Each row has a name. Each question is about the rows just above it.

lidag: [  5  -9 -21 -15   4   6  15   9 -13 -10   3 -11  -1  -9  -4   0   8   0
   5  -3  24  -6 -21  -4 -21   6   1  -7  -9 -32 -17  23 -12   0 -12   9
 -20  28 -18  -5  -7  -3  -5  10   5   5 -11   2   2  -8 -19   5 -17  -1
  -7  -7  -4   5   6 -28]
zolop: [  0   3 -46  -4   4 -19   5  12 -34  -5   3  -5  -1  17  -5   2 -14   1
  -5   9  -3  -2 -19 -11 -24  -5   6  -4   3 -14  16   7  -9  -5  10 -23
   3  18  -4  -8  -5  11   4 -18  -7  -5   5  -2   9   7   5  -1   9  -7
  -4  10  28 -11  -9 -16]
tuduz: [ -9 -22 -51   5 -15 -12 -16   0 -11   2  -2  -1  -7 -19   3   5  -9   4
  15 -12  -9   0 -10  -3  -8  -7   5  -3   0  18 -13 -12  -9   3   0   1
  -1  -3   3  -4   8  -5   1   1  -8 -17   0   3 -15  -7  10  -8  -2   5
  -3 -30 -18  -8   6  -4]
Rimed: [  9  -2  10  21  -1 -12  20   6   0 -10 -14  -1   0   2   7   1  -1   1
   5   3  14   0  -5  -4   7  -3  -5  -1   4 -13 -25  10   5   4  34 -10
   7  -6   3  -1 -20  -2  -5   7   4  24 -11   6  -1 -13 -29  -8  13 -10
  -9  11 -14   2  -1  -5]
papak: [  6 -13  45  -4  -2  -1  -9 -21 -19  -8  -5  -3   1  -4   2   1  -4   1
  10  10  -7  -3 -25 -12  21  -7 -11  -4  10 -16 -18   5   1   4  18   2
  -3 -19 -17  10  10   6  -8 -19   0   9  -1   4  -1  -3  -9 -14  -8  -9
 -10   0 -26   7  -4  34]
Saz: [  5  -9 -21 -15   8   6  15   9 -13 -10   3 -11  -1  -9  -4   0   8  -1
   5  -3  24  -6 -21  -4 -21   6   1  -6  -9 -32 -17  23 -12   0 -12   9
 -20  28 -18  -5  -7  -2  -4  10   5   5   7   2   2  -8 -19   5 -17 -13
  -7   4  -4   5   6 -28]
nis: [  4  -2  -1  12  -4  11   5   9 -16   0   7 -12   9  -1  -6   1   9  -3
 -29  -5   2  -3  -1  -6  24   4   6   2  -7 -54  -4  18  -8 -10  -6  17
  -2  22 -11   8   1   0   3   9  -7   8  -2   0   1  -2  22  -7  10  -2
  10  15  31   9  -2  25]
seze: [  6 -13  45  -4  -2  -1  -9 -21 -19  -8   3  -3   1  -4   2   1  -4   1
  10  10  -7  -3 -25 -12  21  -7 -11  -4  10 -16 -18   5   1   4  18   2
  -3 -19 -17  10  10   6  -8 -19   0   9  -1   4  -1  -3  -9 -14  -8  -9
 -10   0 -26   7  -4  34]
Zul: [  5   3 -14   5 -11   0   4 -19  -5  -5  -2   2  -2   4  -2  -1   1   2
  -5   8 -17   4  -4  -5 -11   4 -12   9   1 -20  -8 -17  -5  -4  -5  -1
  -8  42  -9   1   4  -4   2 -12  -1   0   0   3   8 -11 -16   2 -17   7
  -2  -2  17  -9  16   4]
rerat: [  6 -13  45  -4  -2  -1  -9 -21 -19  -8   3  -3   1  -4   2   1  -4   1
  10  10  -7  -3 -25 -12  21  -7 -11  -4  10 -16 -18   5   1   4  18   2
  -3 -19 -17  10  10   6  -8 -19   0   9  -1   4  -1  -3  -9 -14  -8  -9
   1   0 -26   7  -4  34]
Which row holds [  0   3 -46  -4   4 -19   5  12 -34  -5   3  -5  -1  17  -5   2 -14   1
  -5   9  -3  -2 -19 -11 -24  -5   6  -4   3 -14  16   7  -9  -5  10 -23
   3  18  -4  -8  -5  11   4 -18  -7  -5   5  -2   9   7   5  -1   9  -7
  -4  10  28 -11  -9 -16]?
zolop
The row with [  5   3 -14   5 -11   0   4 -19  -5  -5  -2   2  -2   4  -2  -1   1   2
  -5   8 -17   4  -4  -5 -11   4 -12   9   1 -20  -8 -17  -5  -4  -5  -1
  -8  42  -9   1   4  -4   2 -12  -1   0   0   3   8 -11 -16   2 -17   7
  -2  -2  17  -9  16   4] is
Zul
The row with [ -9 -22 -51   5 -15 -12 -16   0 -11   2  -2  -1  -7 -19   3   5  -9   4
  15 -12  -9   0 -10  -3  -8  -7   5  -3   0  18 -13 -12  -9   3   0   1
  -1  -3   3  -4   8  -5   1   1  -8 -17   0   3 -15  -7  10  -8  -2   5
  -3 -30 -18  -8   6  -4] is
tuduz

bifeb: [19 44 46 47]
baguk: [ 0  4 37 46]
lomo: [ 0  0  2 25]
tubo: [47 45 47 48]
pamu: [21  3  3 45]
The value that pamu holds more than once:
[3]
Which row holds [19 44 46 47]?
bifeb
Repeated in tubo:
[47]
Where do [21  3  3 45] appear?
pamu
Which value appears more than once in lomo?
[0]

vizir: [-31   4  -2 -13  13  -3   7  -3 -18  11  19  16  10 -13   8 -40 -46  36
  25 -11 -39  -9 -31  20   2 -10  40   3  14  46   5  -2   4 -19 -30   1
  20   7 -19  20   2  -6  23  29 -19  21 -24 -25 -13  12   0 -36  29 -22
 -23  20 -21  27  16 -18   1  11 -26  -9]
regim: [-35  19   1 -24 -15   2   9  -1  -9   4  23   5  18 -28   4 -30   5  44
  24  36 -37   1 -35  19 -15  28  40 -26  19  46  18  -8  -5 -35 -35   1
  -7  -5 -17  -5  28 -15  23  29 -16  10 -39 -32   3  -5  -3 -38  29  24
 -17  20   4  27  14 -15  -6   5 -27 -12]
kib: [-22 -20  11  53 -33  11  -3  16 -21   8 -15 -34 -42 -28  -2  10  -3  44
 -31  36 -34 -26  -8 -13 -15  28 -16 -23 -32  22  18  11  -5 -40 -16 -10
   2 -14   3   0  28  22  13   6  37   2 -35 -26  10  26  -4 -34  -3  31
  11 -10  11 -25 -28  -8  11 -22  16 -19]
Lakun: [ 23 -34  11  55  -9 -24 -18  22 -19 -37 -36 -39 -44  14  -5  23  -1 -23
 -34 -26   2 -26  26 -31   9 -18 -44  20 -43 -33 -10  23   9   3  38  -7
  10  -5  10  -8   4  26  -2 -23  38  16  19  26   4  29   5  14 -19 -15
   6 -15 -17 -37 -27  12   0 -12  34  -6]
luzo: [ 19 -31   6  55 -18  -4 -11  -2 -18 -34 -35 -26 -46  12  -5  25  20 -31
 -42 -12   4 -25  30 -10  12  -7 -48  18 -40 -43 -10  15   5  19  25 -12
  10   3  10  -4  -8  26 -17 -24  38  -7  23  16  10  29   0  10 -29  -1
  11 -28  -9 -40 -22   8   5 -19  34  -4]
nof: [ 41  -3 -11 -34  23 -19 -13  13  30  -8   2   1  24  33  -4  24  12 -45
  25  30  31  17  16 -34   5 -35 -19  16   2 -37 -45  -1   2  33  42  17
   0  -6   1  21 -26 -20  -8 -32 -13   0  34  36 -12 -24  12  34  -4 -33
   1  10  15  -2  -9  16   7   7   7  14]
Fufif: [ 41 -26   6  25   4 -35 -22  22  10 -18 -27 -40 -22  15  -9  25  -4 -11
  -3 -36  31  -6   8 -50  -7 -14 -40   8 -38 -27  -6  23  -2 -12  42  16
   8 -22   2  22  27  -3  17 -30  29  21  14  36   4   4  12  34   5 -18
   5   5  10 -31 -35  16  -2 -11  29   2]
zuvi: [ -3  19 -10 -50  -2   8   9  -2  30  31  23  16  24 -17  -6  15  20  24
  25  26  22  17 -26 -12 -20  23  17 -31  19  15   7 -15 -13 -12 -16  17
  -9 -20  -4  22  11 -32  -1 -14 -24 -18 -19 -11   1 -38   1  20  18  31
   9  18  15  10 -13  -1  -3  -8 -26   8]
Vopub: [ 26 -13  -8   5  23   8  -6 -16  -8 -37 -12  16  -4  33   8 -19  13 -57
 -14 -45  24  -7  30  20  12 -39 -19  20 -10 -44 -17  -2   9  33  26  -7
   7   7   8 -19 -40  16 -22 -22 -10 -19  34  29 -11   3   1  24 -28 -37
  -1 -22 -15  -1  16   8   7  11   9  14]
Whose row is [-22 -20  11  53 -33  11  -3  16 -21   8 -15 -34 -42 -28  -2  10  -3  44
 -31  36 -34 -26  -8 -13 -15  28 -16 -23 -32  22  18  11  -5 -40 -16 -10
   2 -14   3   0  28  22  13   6  37   2 -35 -26  10  26  -4 -34  -3  31
  11 -10  11 -25 -28  -8  11 -22  16 -19]?
kib
Which row holds [-31   4  -2 -13  13  -3   7  -3 -18  11  19  16  10 -13   8 -40 -46  36
  25 -11 -39  -9 -31  20   2 -10  40   3  14  46   5  -2   4 -19 -30   1
  20   7 -19  20   2  -6  23  29 -19  21 -24 -25 -13  12   0 -36  29 -22
 -23  20 -21  27  16 -18   1  11 -26  -9]?
vizir
Whose row is [-35  19   1 -24 -15   2   9  -1  -9   4  23   5  18 -28   4 -30   5  44
  24  36 -37   1 -35  19 -15  28  40 -26  19  46  18  -8  -5 -35 -35   1
  -7  -5 -17  -5  28 -15  23  29 -16  10 -39 -32   3  -5  -3 -38  29  24
 -17  20   4  27  14 -15  -6   5 -27 -12]?
regim
Whose row is [ 19 -31   6  55 -18  -4 -11  -2 -18 -34 -35 -26 -46  12  -5  25  20 -31
 -42 -12   4 -25  30 -10  12  -7 -48  18 -40 -43 -10  15   5  19  25 -12
  10   3  10  -4  -8  26 -17 -24  38  -7  23  16  10  29   0  10 -29  -1
  11 -28  -9 -40 -22   8   5 -19  34  -4]?
luzo
Whose row is [ 26 -13  -8   5  23   8  -6 -16  -8 -37 -12  16  -4  33   8 -19  13 -57
 -14 -45  24  -7  30  20  12 -39 -19  20 -10 -44 -17  -2   9  33  26  -7
   7   7   8 -19 -40  16 -22 -22 -10 -19  34  29 -11   3   1  24 -28 -37
  -1 -22 -15  -1  16   8   7  11   9  14]?
Vopub

voful: [ -9 -20 -20   7  -1 -10 -34  30 -19 -22]
lobuv: [ 47  18  30 -25 -21  24  24 -27   3  53]
ful: [ 13  -3   7 -10  13   8  14  15  15  19]
Dev: [ 40   5  14 -26  29  24  24 -24  27  18]
The value that lobuv holds more than once:
[24]
Which value appears more than once in Dev?
[24]
Which value appears more than once in voful?
[-20]

Zibu: [ -9  12  -9  24 -26]
veref: [  6   4   8  28 -25]
Kudez: [-3 21 21 -2 21]
Kat: [-10   1 -13 -36  32]
repuf: [-3 -1 -3 -2 -2]
Mela: [58 41 54 14 54]
Tuguf: [ -4   5  -7 -18  15]
gupab: [-27  -1 -29 -24  15]
vefub: [ -9  12 -43 -33  -9]
Zik: [ 14 -16  17 -16 -16]
rano: [-10 -16  17   9  -5]
nad: [ 41  28  37 -13  20]
Repeated in Kudez:
[21]
Which value appears more than once in vefub?
[-9]
Which value appears more than once in Zik?
[-16]
Which value appears more than once in Mela?
[54]

gef: [ 26 -17 -28 -56 -29   8]
Mosu: [ 28 -28 -34 -28 -28 -28]
tobaz: [ 28 -28 -34 -40 -40 -40]
The value that tobaz holds more than once:
[-40]
Which value appears more than once in Mosu?
[-28]

Todig: [  5   9   2   0  -3  -5   2 -22   3   7  -2 -13   1  -3  57 -18   2   8
   0  -6]
Zeni: [ -2  -5  -1  -3   1   2  -5  14  -3  -4   1   8  -3   0 -31  11  -1  -5
   0   3]
beto: [  3   4   1   0  -1  -3  -1 -10   1   2  -1  -6   0  -1  27  -8   1   3
  -1  -3]
Which row holds [  3   4   1   0  -1  -3  -1 -10   1   2  -1  -6   0  -1  27  -8   1   3
  -1  -3]?
beto

Darir: [ -4  -2 -10 -34  11  -4 -39]
bav: [ 10  21   2 -39   9  -9 -39]
vobu: [  6   6   7  19 -14  19 -21]
kob: [-36   1 -36 -36 -36 -36  49]
lifin: [ -8   0  14 -11  18  17 -17]
viz: [-17  15 -17 -17 -17  19  26]
gusim: [ 26  26   0 -17 -45  -3  26]
vud: [ 33 -29  38  36 -33  36 -25]
ton: [-22   7 -28  -9  45 -22 -14]
Gerod: [-19  12 -25   3 -31 -15  47]
zinis: [  3   7 -19 -27  21 -35 -30]
The value that gusim holds more than once:
[26]
Repeated in bav:
[-39]
Repeated in kob:
[-36]
Which value appears more than once in viz?
[-17]
The value that vud holds more than once:
[36]
Repeated in ton:
[-22]
Repeated in Darir:
[-4]

nafe: [-16  15  15  28  28 -23  28  28]
lagu: [-23  31  -3  14  20  55   0  35]
Ziv: [ -7  15   2   0 -11 -24  15   5]
semat: [ 17  -5  17  17  -7 -18  17   9]
Repeated in semat:
[17]
Whose row is [-23  31  -3  14  20  55   0  35]?
lagu
Which value appears more than once in Ziv?
[15]
Which row holds [ 17  -5  17  17  -7 -18  17   9]?
semat

Radup: [ -7  -5 -14  -2]
gerog: [41 41 41 41]
Boze: [29 29 29 29]
Magu: [43 27  2 35]
kidan: [20 14 29 10]
Duf: [-14 -11  17  -8]
Which value appears more than once in Boze?
[29]
Which value appears more than once in gerog?
[41]
The row with [20 14 29 10] is
kidan
Whose row is [43 27  2 35]?
Magu

Lutak: [ -8 -12 -12 -12]
badug: [-13  -5 -46  18]
Sefam: [-6 -6 38 -6]
fis: [0 5 0 0]
voken: [-17  15   7  19]
Lerif: [  5  -5  35 -14]
Tosap: [  3 -14 -16  -8]
Repeated in Sefam:
[-6]
The value that Lutak holds more than once:
[-12]
The value that fis holds more than once:
[0]
Whose row is [-17  15   7  19]?
voken
The row with [-6 -6 38 -6] is
Sefam

nanum: [ 40 -13  26  14   8]
nasok: [-24  40  16  16  16]
ziso: [-43  51  52 -49 -29]
Buban: [ 33  36 -36  41  27]
vifup: [-54  -3 -42  -1 -15]
Detu: [ 36  43 -21  26  44]
munep: [ 34  22  -3 -22  -4]
kuza: [ 0  0  0  0 41]
Mefo: [ 26  11 -13 -15  24]
The value that nasok holds more than once:
[16]
Whose row is [ 0  0  0  0 41]?
kuza
Repeated in kuza:
[0]

bisu: [-27   9  -5  28  16  -9]
fuvu: [ 11 -40 -46 -30 -34 -20]
fola: [-18 -12  29 -45  50   4]
Pari: [ 22  13  42 -22  42  -7]
Sogid: [24  9 38 -8  5 17]
Taku: [-50 -41 -42  43 -20  33]
gute: [-4 -8 -7 41 19 12]
Sor: [ -1 -18   3 -14 -12  -5]
Rade: [ 23   2 -25 -49 -12 -26]
Repeated in Pari:
[42]
Where do [24  9 38 -8  5 17] appear?
Sogid

fut: [  2  50   2   7   7   7   1 -44]
nabak: [  2  50 -44 -25  -3  41   1  38]
zeg: [  2  50 -44   7  -3  41  41   9]
Repeated in zeg:
[41]
Whose row is [  2  50   2   7   7   7   1 -44]?
fut

Baro: [ 30  30  13 -11  -7]
fir: [ 55   1  25 -11 -21]
fevud: [-4 -4 -4 -4 21]
toz: [ 26 -18  24 -19 -31]
vak: [-12   1  25 -11 -21]
giga: [ 50  29 -10 -10 -10]
feg: [ 50  29  17 -11 -10]
nagef: [-42 -43  -4  -1  -8]
dal: [ -1   1  25 -11 -21]
Which value appears more than once in giga?
[-10]
Whose row is [-4 -4 -4 -4 21]?
fevud
Repeated in fevud:
[-4]

Nevep: [-18  30 -15 -18]
Mol: [37 37 37 37]
foti: [-13 -13 -13 -13]
Repeated in foti:
[-13]
The value that Mol holds more than once:
[37]
Repeated in Nevep:
[-18]
Where do [37 37 37 37] appear?
Mol

